Here is a tiny trained network, its code and every weight. The questions are about switching its units off for an input and a class, where a switched-off unit gives its printed mean instead of its output.

import numpy as np


def w(rows, s, z=0):
    codes = np.array(rows[::2]) - 128.0
    scale = np.full(codes.shape[1], s)
    scale[-1] = z or s
    return codes * scale


def f(y):
    return np.maximum(y, 0)


def log_softmax(a):
    a = a - a.max(-1, keepdims=True)
    return a - np.log(np.exp(a).sum(-1, keepdims=True))


def net(x, mask):
    res = np.array(x, float).reshape(1, 6) / 4 @ E
    y = f(res @ A[0][:, :-1].T + A[0][:, -1])
    res = res + np.where(mask, y, B[0][:, -1]) @ B[0][:, :-1]
    return log_softmax(res[-1] @ U[:, :-1].T + U[:, -1])


A, B = {}, {}
E = w([
[105,61,118],'x0',
[254,88,114],'x1',
[159,56,110],'x2',
[125,163,33],'x3',
[48,115,78],'x4',
[124,165,118],'x5',
],0.0081)
A[0] = w([
[8,112,192,133],'neuron 1',
[216,224,118,53],'neuron 2',
[210,143,169,255],'neuron 3',
[154,204,149,72],'neuron 4',
[40,209,24,35],'neuron 5',
[173,26,59,224],'neuron 6',
],0.011,0.0035)
B[0] = w([
[7,77,202,246],'neuron 1',
[200,234,152,194],'neuron 2',
[197,104,228,236],'neuron 3',
[142,193,158,169],'neuron 4',
[60,159,6,230],'neuron 5',
[204,68,63,253],'neuron 6',
],0.017,0.0078)
U = w([
[4,212,41,101],'0',
[183,27,86,73],'1',
[172,234,166,22],'2',
[61,96,208,36],'3',
[188,101,110,171],'4',
[143,114,2,95],'5',
[125,87,181,254],'6',
[65,136,98,249],'7',
],0.0067,0.0062)

Each question gives the input, the list of numbers given to net, and the class t.
The units are the neurons (one row each of A and B). Each row of codes is followed by its name. A weight is (code - 128) times the scale printed after its matrix; where a second scale follows, it is the last column's (A, B and U).
mask holds one flag per neuron, in row order. A switched-off neuron (its flag False) gives its mean, the last column of its row in B, instead of its output. The means were averaged over made-up inputs and are rounded, as every weight is.
A unit's drop is (log p(t) with every unit on - log p(t) with that unit switched off) / (log p(t) with every unit on - log p(t) with every unit switched off).
The circuit of an input: a set's keep is (log p(t) with only the set's units on - log p(t) with every unit switched off) / (log p(t) with every unit on - log p(t) with every unit switched off). Starting from all 6 units, units are removed one at a time, each time the one whose removal leaves the highest keep (on an exact tie, the one counted first), for as long as the keep stays at least 0.8.
circuit, biggest first: the units of the circuit, biggest drop first
k most important neurons: the k neurons with the biggest drops, biggest first
drop of u: that unit's drop, to one decimal
input [-4,1,-6,3,0,5], class 2: 3 most important neurons => [neuron 2; neuron 1; neuron 4]
input [-6,-6,1,-6,5,3], class 0: circuit, biggest first => [neuron 3]
input [2,-6,2,-8,-6,7], class 3: circuit, biggest first => [neuron 1; neuron 6]
input [-5,-2,6,8,2,-6], class 5: circuit, biggest first => [neuron 1; neuron 5]
input [-6,7,0,-1,6,7], class 2: 2 most important neurons => [neuron 2; neuron 1]
input [-3,-5,-4,-2,-4,-8], class 3: 3 most important neurons => [neuron 1; neuron 6; neuron 5]
input [4,1,4,-8,-4,-5], class 1: 2 most important neurons => [neuron 6; neuron 1]
input [0,6,4,0,5,5], class 1: 4 most important neurons => [neuron 6; neuron 5; neuron 2; neuron 4]
input [4,-3,6,4,0,-1], class 5: 3 most important neurons => [neuron 3; neuron 1; neuron 6]
input [6,-2,-4,-5,-6,-6], class 3: 3 most important neurons => [neuron 6; neuron 1; neuron 2]
input [5,-2,8,0,6,8], class 5: circuit, biggest first => [neuron 6; neuron 3]
input [1,-6,-3,-3,4,-4], class 0: 2 most important neurons => [neuron 5; neuron 3]
input [0,-1,7,-4,-5,-7], class 1: 3 most important neurons => [neuron 6; neuron 1; neuron 2]
input [5,3,8,-7,8,5], class 1: circuit, biggest first => [neuron 6]
input [5,1,-1,6,3,0], class 5: 2 most important neurons => [neuron 1; neuron 6]
input [-3,1,-7,-8,0,-2], class 3: circuit, biggest first => [neuron 6; neuron 1]
input [-4,-1,3,5,-5,-2], class 2: circuit, biggest first => [neuron 2; neuron 1; neuron 6]
input [-1,0,4,1,6,1], class 5: circuit, biggest first => [neuron 1; neuron 3; neuron 6]
input [-1,6,1,2,-6,-2], class 2: drop of neuron 3 => 0.1
input [-4,-8,5,1,6,-4], class 0: drop of neuron 5 => 0.5
